(15) [ 12  10 -20   8   3 -20 -11   9 -21  15  12   1  -8   4 -23  41  22  -6
  34 -23 -11  12 -16   3   5 -11]
(9) [-21 -78 -12  -1  -7  24 -35  22  32 -53  -4 -57  22 -45  27   8  -1   1
   3  37 -36  38  -3  38  33 -14]
(15) [  4 -37 -17 -32   8 -14  -1 -19  20  -5   4   0  28   0   0  -3  -9   6
  21  19  -1 -16 -14 -20  29  -2]
(5) [-34  11  14  19  17  -8  34   9 -24  -7 -10   6   9   5  -8   3  11  18
   4  -5   4   2   4 -12 -18   3]
(4) [ 56   3  36 -26   2  13  52  24  13  22 -31  38  -9 -66  39 -28   2  36
   6 -12  -3 -24  -1 -27  87  21]
(15) [ 88  29 -26 -42 -25  27  -6   9  22  64  -2  20 -14  -7  15 -44 -23 -47
  -2 -15   8 -23  16  -4  73  16]
(15) [-27  -6 -26   4  28 -35   7 -34   8   7   7  26  21  25 -53  38  12  30
   0   0  34  -6  -9 -16 -43  -7]
(14) [ 21  72  26  31 -34  29 -27  25 -26  15  -2  -3 -57  -5  17   6   1 -41
 -30 -29 -19  18   6  36 -36 -10]
(4) [ -5  10 -29   0  14   1 -22 -11   4  17  23  -5   9  62 -27 -21 -18 -31
   2  -6  15 -11  32   3 -15   2]
(14) [-22  38  22  20 -44  13  25   7 -33  -6 -29  -9 -17 -29  20   5   9 -15
 -38  12   1  22 -25   9 -49   1]
(14) [  4 -21 -14  30  -6  -4 -44  -6  -8 -10  43 -34 -23  55 -19 -13  10  -2
  -3 -12  20  18  29  31 -33  19]
(4) [  9 -21 -10  -3  -1  26  -7   7  40  -1 -15   0   4 -36   4  -4  -6  10
 -33  13   9  13  14  23  16   1]
(20) [-53 -14  25  24  24   8  27   0   0 -31  -7  -7  15  17   0 -29  -6  30
 -26  14  18   0  31  -1 -32  14]
(4) [ 29  35 -41   6   5 -17  -9  -3 -14  51  18  21 -11  37 -48  21  13 -19
  15 -34  24  -1   8   1  -9   2]
(20) [  3  40  11   9   6 -13  -1 -19 -17  17  18  20 -19  50 -16 -12  -5  -5
  -6 -20  20 -22  13 -13 -39   8]
(15) [  3 -54 -10 -24 -44  -5  17   2 -27 -21   6 -56  22   2  39 -48   1 -20
  29  36  -6   7 -21 -15  39  30]
(20) [  5 -22  -5 -38  36  -3 -45 -41  74 -10   6  34  18  -6  -9  25 -33  14
 -10  16  -8 -33  -5  -7   4 -36]
(4) [-59 -50   3 -23  25  16 -16 -32  65 -51 -17  -6  47 -15  10  -4 -38  14
 -38  57  -6 -10   2   2 -22 -27]
(15) [-11 -35 -47 -24  15 -55   9 -24  -1   6   0  15  39 -18 -43  77  29  23
  54   8  -1   3 -60 -30  10 -24]
(15) [ 38  -4 -45 -47  -6 -33 -15 -25   5  33  13  16  18   6 -19  31   0 -26
  50  -1  -8 -20 -42 -29  37 -17]
(9) [-40   5 -14   4  -8  -5  56  -6 -14   5 -31   6  29 -13 -16   1  10   9
 -24  22  32  11 -13 -15 -30  11]
(9) [-26  -3  19  13  16 -24  19   5 -30 -19   1   1   5   0  -2  24  18  23
  31  -7 -16   1 -18 -17  -7  -6]
(15) [-20 -13  -8   2 -47  -9  17 -27 -41  -9  20 -45   6  66   9 -68  -5 -27
 -14  29  40  -1   4 -13 -45  45]
(9) [-23 -77  11  -5  18  13 -60  27  15 -71  24 -66  18  -6  43  -2 -15 -13
  52  21 -78  15   7  25  54 -27]
(5) [ -5  21  54  35 -29  18   7   2 -13 -22  -9  -3 -44 -20  29 -15   9  25
 -54  -2  14  14   4  20 -51  18]
(4) [-13  44 -21  17   7   3  65  54 -52  38 -34   8  18 -21 -17  16  24 -22
  31 -24 -11  21  -1 -10  33   0]
(9) [ 36   9 -17 -15  19  -8 -28  -5  24  25  11  27  -7  -2 -20  30  -2  -1
  18 -22  -7 -13  -2   0  24 -18]
(20) [ 65 -41 -19 -36 -49  -5  -3 -26  24  18   5  -3 -10 -30  16 -21   7  13
 -13  19  34  -3 -26  -5  35  32]
(14) [ 74 -21 -33  -5   5  -3 -47  28  21  27  19   4 -24 -38 -14  50  26   5
  44 -38 -24  19  -6  28  74 -13]
(20) [ 30  31 -27 -28  21  -5 -42  -6  31  31   2  36   1 -13 -22  58 -13 -30
  24 -19 -32 -15 -20   0  23 -49]
(20) [  3 -25   3  32 -53  10  14  42 -54 -19   1 -63 -20 -21  29 -17  36  -8
  10   3  -8  50  -8  28  12  32]
(9) [  4  36  50  14  12 -19   0 -14 -23  -5  16  25 -33  27   8   0   2  21
   6 -27  -4 -27  -1 -19 -30   1]
(5) [ 22   2 -44  -1   4   0   2   4 -12  39  26 -10   8  64 -29 -45  -5 -29
  15 -16  33  -7  42  -2  19  31]
(5) [  3  51 -33  20 -31  -1  35  12 -51  48  -6  -4  -7  30 -28 -12  17 -39
  -9 -16  35  17   6   1 -29  24]
(4) [  8 -14  14   6 -13  11 -27   6  -7 -19  21 -31 -16  21  24 -30  -8 -14
   3   1 -13   2  16  15   4  10]
(20) [-24   9  12   7  17  -5  35  -7   5  -1 -21  27  10 -16 -12  11   6  33
 -20   3  19  -4  -2 -13 -21   0]
(4) [ 66 -26   4  -4 -19  18 -65  24  14  -5  32 -30 -40 -13  32  -8   1 -16
  24 -20 -36  10  10  35  58   1]
(14) [-43 -30   5  22 -20   4  23  45 -59 -39  -4 -68  18  -2  31 -18  17 -23
  39  15 -38  36  -6   7  19  10]
(5) [ -1  28  49  17   0   8 -73  18 -14 -40  22 -20 -44  -2  37  38  -9 -30
  27 -22 -83   4 -15  27 -13 -49]
(15) [ 19  -6 -21  22 -16   9  42  39 -20  25 -20  -7  -5 -39 -11   2  37  17
  -3 -14  24  36   7  15  30  29]
(4) [-46 -13 -27   6   9  18  24  27  21 -11 -50  -1  39 -74 -13  55  11   5
 -17  25 -16  40 -20  20   4 -33]
(5) [-39   8  19  26   8 -18  41   0 -31 -13 -12   7   4   0 -11  13  22  33
  -4  -1  15   8  -9 -14 -38   8]
(5) [  1 -24   4 -19  15  -9  26  16   9  -8 -26  13  22 -62  11  34  12  27
  30   6 -27   2 -31 -17  53 -16]
(14) [ 41  -3  13 -10  32  -7 -33  14  14   4  21  17 -17  -5   6  19  -1  10
  46 -33 -38 -18   6  -2  57 -17]
(20) [ -3  52  14  -7  26 -24 -24 -19  -6  10   9  39 -10  20 -16  49  -9 -14
  25 -24 -29 -28 -24 -20 -27 -42]
(20) [  4 -54   2 -35 -32   0  54  15  -7 -18 -35 -23  34 -71  46 -18  11  13
  23  40 -15   9 -43 -26  71  17]
(14) [-11 -24   0 -24  24 -16  17 -25  24  -6  -6  22  27  -5  -7   2  -8  29
   5  16  10 -23  -9 -28  10  -3]
(5) [-56  20  70  38  16  10  40  12 -16 -42 -30  12 -11 -29  23   3   6  46
 -35   3  -8   5   4  -2 -47  -3]
(9) [-21  11  12   4 -22  17  -4   9 -11 -18 -12 -22  -1 -11  24  -4  -9 -28
 -13  16 -22  12 -10  11 -17 -11]
(9) [ 24  37 -32  -8 -29  14   2  13 -12  40 -10  -1  -4  -3  -7   0  -2 -50
  -5  -6   2  10  -5   8   7  -2]
(20) [-62  -1  10  12  39  12  69  23   2 -12 -45  16  44 -29  -7  -4  -1  29
 -14  15   5   4  17 -15   3  -2]
(15) [-31 -89  -1   7  52 -18  -2  20  19 -51   7 -21  34 -29  -5  32  22  62
  50   7 -29  17   1   2  51 -10]
(5) [-72  10  34  20  26  -4   7 -28   7 -39  -9  11  11  20  -7   7 -14  25
 -37  19   9  -9   5  -6 -80 -15]
(9) [ 11  39  10  -1  -1  -4   1  -8  -8  19   1  22 -15  12  -4   3  -5  -9
  -5 -15   3 -15  -3 -10 -16  -4]
(5) [-34  -2 -12 -26  54  27  12   4  47   2 -20  19  52  13  -6 -31 -47 -16
  -8  18 -10 -29  43 -13  31 -19]
(14) [  8 -33 -60  -9  -4  20 -34  27  30   7  -8 -28  23 -36 -14  34   3 -32
  11  12 -23  37  -3  38  42 -24]
(14) [-46  -1  14  13  14  12 -27  -4  -1 -34  16 -27   8  48   8 -25 -26 -23
  -8  12 -17  -4  27  11 -36 -10]
(4) [-18   1 -42  16   2  22  -8  22   9  12 -10 -17  15  -3 -26  13   2 -26
 -17   3   6  32  21  33  -7  -9]
(14) [  4   7  24   6 -11  -9   6  -3 -11  -9  -5   7 -17 -22  11  18  13  19
  -1  -4  -5   2 -23  -4 -11  -2]
(9) [-47 -17   7   5  18 -16  37  -8 -10 -21 -14   2  29   0  -8   4   6  28
   3  17   9  -1  -8 -21 -18   2]
[ 12   3  16  15  -5 -14   2  -7 -21   1  20  -1 -23  27  -2 -15  12  18
   3 -16  18  -5   8  -4 -16  23] : (14)
[ -8 -52 -53  28  18 -37  27  11 -27  11  19 -17  21  21 -58  22  52  44
  39 -16  43  32   9   1  11  33] : (15)
[ 46 -11  12  -7  24  -4 -42 -19  42   6  28  27 -27  10  -6   1  -7  31
  -2 -23   9 -24  20   6  16   1] : (9)
[ 33 -32 -17 -44 -12   4  21 -22  31  18  -4   7  22  -2  12 -52 -19   3
  -9  25  31 -26   5 -24  44  29] : (20)
[-42  31  13  18  42   1   4   4  -3  -6  -4  18   9  26 -19  12 -11   0
  -1 -12 -10 -10  21  -4 -30 -22] : (20)
[ 22  57  -6   9 -26  27  23  34 -31  41 -17   0 -17  -1   8 -27  -2 -47
 -11 -19   1   9  17   9  13  12] : (14)
[-14 -11   4  -1   2   0 -31 -20   3 -19  27 -21   0  52   5 -30 -21 -16
  -2   9   0 -13  19   2 -24   4] : (4)
[ 20   9 -13  -5 -11   3  54  -9   0  39 -13  22   5   8 -14 -47   4  17
 -32   1  64 -10  21 -18   3  46] : (20)
[-12 -34 -13  25 -31  -8   1  13 -33 -19   9 -47  -5  -3   0   5  31   5
   8   8   7  40 -12  20 -13  19] : (14)
[-29  35  17  34 -10  -7   3  53 -74 -17  -6 -32 -13 -15  15  47  28 -34
  54 -23 -68  34 -30  10  -1 -29] : (20)
[-18  33  25   5 -18  -1  79  13 -58  12 -21  -1   8  17  21 -57   2  -8
   1   3  18 -12   4 -38   0  38] : (14)
[ 57 -43 -14 -23  -7   5  14  17  19  18  -3   0   2 -41  14 -19  12  23
  20  -3   7   1   2  -4  86  26] : (5)
[ -4 -45  15  11 -14  16 -18   3  22 -36   0 -26  -9 -31  22  -6   5  27
 -26  19   1  22   4  28  -3   8] : (9)
[-51   9 -58 -30 -31  25  79 -15  20  29 -71   8  71 -39 -18 -19 -18 -33
 -68  66  53  14 -17 -15 -26   6] : (14)
[-41   6  29  29 -18   4 -10  -2 -29 -37   7 -32 -15  22  17  -9   0  -7
 -18  10  -8  14   0  14 -58   1] : (14)
[ 16  14  -2 -15  11  15 -26  11  30   6 -12  17  -2 -37   5  33 -12 -14
   3  -6 -34  -2  -9  11  25 -35] : (14)
[ 28 -25 -15  -5 -11  -9  -5  40 -24   0   0 -24   0 -44  14  36  29  -8
  63 -13 -46  26 -31   6  70 -11] : (15)
[  6  11  33  13 -25 -36 -10 -12 -50 -18  23 -10 -34  13  14  24  25  10
  31 -15 -16   0 -41 -13 -31   2] : (4)
[ 38  34 -33   0 -50  24  -4  26 -23  40  -6 -20 -18  -7   5 -13   4 -60
  -8  -8   2  24   0  23  14  10] : (9)
[ 10  28  15   9 -60  31  52  37 -29  11 -51 -11 -15 -77  38  -8  18 -14
 -35  12  -1  34 -26  12  10  15] : (15)
[ -1  -1  40  14 -24   2  21  27 -40 -25  -8 -23 -18 -28  42  -8  17   7
  16  -2 -28  13 -18  -2  15  10] : (4)
[ 14  55  14  28 -27 -22  -1  10 -63  17  12   1 -42  13  -6  34  30 -17
  22 -36 -11  13 -28   1 -34  -3] : (20)
[ -6  11  19   7 -29   7  24  -8   1  -5 -28  10 -12 -44  12   9  10  20
 -44  15  19  13 -23   4 -33   5] : (5)
[ -4 -29  10  14   0  -6   3  -3  14 -20  -8   3  -8 -41  -3  30  23  49
 -16   5  11  19 -15  12 -12   2] : (9)
[ 27  39  11  25 -29 -27 -10 -16 -26  17   7  25 -51 -16 -20  60  39  24
 -13 -29  19  15 -40   8 -56  -2] : (20)
[ 30  14  -7  21 -23   2 -12  28 -31  16  12 -17 -30  -3   0  10  24 -15
  16 -27  -8  24   0  21  12   9] : (4)
[  3 -45  -5 -10  64  -8 -15  13  50 -14  -3  25  23 -42 -16  50   5  50
  35 -11 -29  -4   4   1  60 -31] : (15)

<17> [ 14  21  24  17  -2  -2  -3  34 -38  36 -14 -46 -15  -5 -14   8 -28 -19
  14  25  55 -68 -57 -42  -5 -12]
<14> [  0  44  60 -51 -17  -9  29  39 -22  34  35 -45 -14 -18 -12  31  -9 -46
  -6 -22  14 -60   7   9   7  26]
<17> [ -5   0   6  26  18   8  -2  52  10  39   5 -35  10 -33   1  -3   3 -47
  -1  13  33   5 -26   8  -3   7]
<14> [  8  36  43  16  -2  -4 -13 -11  42 -10  33 -15  -5 -41  48  28  24 -24
  -3   8   1  -6  44 -21  10  23]
<17> [-11   4   5  30   3  -3 -55 -54  21 -46  23  -4   8 -37 104  50   2  23
  12  -6 -81  14  90  34 -14  66]
<15> [ -5  20   0  51  15   3 -59  10 -33  17 -10 -65   2 -13  59  40 -26 -17
  48  -1  58 -48 -15 -44  -9   4]
<14> [-21 -48 -12  61  69  11  10  69  16  60 -47   9  32 -35 -23 -59  11 -34
 -16  47  27  54 -83  21 -26 -49]
<21> [  9  -6 -30  35  -6   3 -30  16   3 -15  27 -33  15 -20  25  20 -17 -27
  -6  19 -37  10  33  24 -21  48]
<17> [ 18  16  20   2 -11  -9  26  49  44  20  43 -25   5 -52  -8  -1  19 -59
 -39  23 -16  16  12  28  -7  36]
<14> [ -4  26  36   7  35 -67  -6   2 -12  28 -17 -10  17 -48  70  14   2  -4
  -4  -5 -28 -21  -4  11 -68 -30]
<14> [ 44   5 -36  27 -31 -34  13  -9  76   3  -8  17  -6 -26   4 -36  49  15
 -19  17  41  49 -40 -30  -8 -25]
<21> [ 26  -7 -33  21 -14 -33  -6  14 -14   3  -6 -19   7 -14   9  -3 -22   4
 -13  23 -32  -8 -21  17 -49  11]
<15> [ 19   8 -21   0 -25 -11  -1  -7  14  -6   5  -6  -6   4   0  -1   8   6
   2  -6  20   3  -6 -16   1   0]
<17> [ 13  12  11 -17 -38  -5   1 -17  -4  -1   4 -15 -24 -10  16  21  -7  28
   6  -9  -8 -33   0  11   7  40]
<21> [ 31  18  -7 -13 -16 -15  20   7   2 -29  33   9   4  25 -49 -10  -4 -31
 -33  26 -17  -5  24 -33  -9 -21]
<21> [-21  -3  46  19  20  68 -12 -41  60 -51  31  44  -7   1   1   4  35  -7
  -6  26 -16  39  77 -25  73  22]
<14> [ 29 -39 -60   8 -46  36  11 -34  10 -33 -30  41 -28  59 -73 -44  -2  64
   1  27  30  18 -49 -34  43  -9]
<15> [-12  -5  -6  -6  15  -4  -1 -11  -8   2 -18  16   5  16   0  -9   5  13
  11 -17  16   8 -10 -11   0 -32]
<21> [-29  -7 -11 -16   2   7 -13  32 -43  50 -18 -50   1  -7  23  23 -21  -2
  40 -53  40 -23 -35  41  -2  24]
<17> [-14 -12  -3   1  16  19 -12 -45 -12 -25 -31  40  -6  44  -9 -12   2  43
  22  -6  21   3  -4 -41  24 -43]
<15> [ 36  40  13   2 -37 -41  -7  -8   1   3  12 -36 -17 -25  36  27  -5   5
   1   3   8 -48  -5 -24 -23  17]
<17> [  5   4 -17 -22 -33 -21 -18 -32 -50 -10 -15 -19 -15  16  32  32 -35  52
  26 -30 -25 -48   0  19 -20  29]
<15> [ -2  15   1  12  19   4 -20   1 -39  -3 -11 -13   2  37 -13   6 -20 -14
  24   3  50 -36 -13 -66   2 -49]
<14> [  4 -24 -55  -2  -9 -10  -7 -23  -5 -20 -18  24   8  30  -6 -16  -2  35
   5 -15 -11  30  -6   7 -13 -16]
<21> [  5  -8 -27  -7 -20 -10  -3  32 -41  28  -7 -43  -2  -4  -2  12 -33  -1
  10 -12   1 -29 -34  35 -23  30]
<15> [ -4  -2  12  18  12   4 -16  11 -56  23 -33 -26 -10   8  -1   8 -39  13
  23  17  24 -59 -49 -21 -11 -12]
<17> [ 14   6  21 -30 -32  15  32 -26  28 -12   1  32 -30  15 -37 -16  23  29
 -10   2  18  -2  -9 -21  44  -1]
<14> [  13  -39 -103   26  -15    5   -3    4   70  -16    4   25   24   12
  -19  -45   44   -3   -9  -14   29  114   -7   11    7  -13]
<21> [-21 -11  34  -7   4  64   5   8 -13  -3   9   0 -17  18 -40   5 -13  -9
   7  15   9 -20   8  -2  57  30]
<21> [-17  -1  -5 -45 -18 -14  12   3 -26  47 -32 -18 -15   0  15   7   1  36
  34 -67  47 -19 -51  32   4   2]
<21> [ 34  -7  15  28  15 -14  25   5 -15 -16 -20  37  -2  17 -63 -43 -20   3
 -44  90 -34 -24 -36 -46 -28 -53]
<17> [  8   8  25 -16 -25  18   7 -52   8 -25 -13  31 -34  25 -12  -1  10  52
  11   2  19 -23  -3 -40  43  -5]
<15> [ 20   2 -26  21 -34 -10 -17   1  11  11  -5 -34 -12 -23  31  12  -2  17
  14  -3  22  -9 -26   5  -6  35]
<14> [-50 -33 -14 -40  12  82  -1  36 -61  -7  29 -18   9  59 -68  17 -44 -39
  17 -30 -11  -4  41  46  52  46]
<15> [-26 -26  15  -9  27  31  18  14  15  -7  16  29  15  -4 -24 -14   8 -21
 -25  10 -51  40  35  47  15  17]
<15> [-11 -26  16  12  10  23   5  24 -35  23 -22 -11  -8 -11 -17  -4 -33  10
  -3  31 -27 -29 -35  36  -3  29]
[ 27  10 -11   7 -23  16   4  17  -6 -18  26 -17  -8  24 -50  -2 -17 -29
 -12  33  16 -21   2 -39  15   5] : <15>
[ -1 -19  26  11  11  18  15  -4 -17  11 -37  23 -17   4 -30 -23 -13  32
  -5  39  -3 -24 -48  -7   9 -13] : <21>
[-27 -36  16   8   0  51  -6  20 -45  40 -39 -26 -24  -9  -7   7 -37  34
  28   8   9 -42 -59  46  27  53] : <21>
[-31   3  23  -8  22  18  -9 -18  21   6  -6  13   0  -5  30   7  28   6
  23 -36  31  21  16  -3  31 -10] : <21>
[ -2   9  65  37  10  60  14   7 101  10  19  16 -21 -48  -8 -18  64 -31
 -13  43  60  39   0 -38  81  15] : <17>
[ -1   0  16   0  -8  19   4 -18  31  -8   3  16 -13  -6   2  -2  21  13
   0   3  10  12   8  -8  31  11] : <17>
[ 24  18  39 -17 -22  11  42  -4  51 -11  24  29 -21  -5 -46 -21  33 -11
 -34  30  10   7   5 -29  38  -4] : <17>
[  7 -18   0  10  -6  30  19  19   2  15 -16   6 -15  11 -54 -28  -3   3
  -6  31  32  -4 -50 -14  27  -6] : <14>
[ 10 -11   7  80  60 -14 -23   6   7 -17 -16  22  29 -19  11 -25  -8 -23
 -27  86 -40  14  -1 -38 -48 -49] : <21>
[ 26  31  25 -24 -26 -22  25  -4  37 -24  51   5  -3 -20  -3  10  19 -27
 -39  11 -44   4  55   4  -4  24] : <15>
[-21  12  -6 -52 -19   0   7  13 -21  32   3 -31  -6  11   7  21   2  -2
  33 -77  51 -12 -10  24  19  13] : <21>
[  6 -20 -11   7 -18  43   3 -12  -1 -18  -9  16 -19  31 -46 -15  -8  23
   3  24  16  -4 -17 -21  41   9] : <14>
[ 25  -7 -32 -18 -38  -6  22  -5   2  -1 -12  11 -16  25 -42 -23   2  28
  -5  -3  24   1 -39 -11   8 -11] : <14>
[-21 -33 -57 -43 -24  -3  -5 -29 -44   6 -40   9  -6  41   6   1 -17  71
  38 -71   4   5 -27  48   0   8] : <17>
[ 29  42  -6 -38 -67 -12  -7 -53  29 -51  51  -7 -23  14  24  40  17  16
   5 -38  -3 -11  70 -24  28  41] : <14>
[ 19  20 -56 -22 -30 -60  -6  24 -17  17  18 -47  18  -6  28  19  -8 -21
   5 -51   6   0  -1  25 -54   5] : <21>
[ -7   0   5  13  19   5 -23 -50  -6 -43 -10  35   2  27  17   4  -2  28
  10   9 -20   0  34 -37   4 -28] : <17>
[ 12  -2  -3 -14 -11 -11  16  -5 -31   7 -28  10 -14  26 -33 -16 -16  29
   1   7  14 -31 -45 -20  -6 -29] : <15>
[-45 -24 -14  28  24  14 -47  18 -21  50 -32 -50  10 -43  84  31 -12  13
  53 -46  22   3 -26  63  -9  46] : <21>
[  0   7  24  21   9  15  -2   4  37  -1  15   0  -1 -26  11   1  20 -21
  -9  21   5  15  15  -9  17  12] : <17>
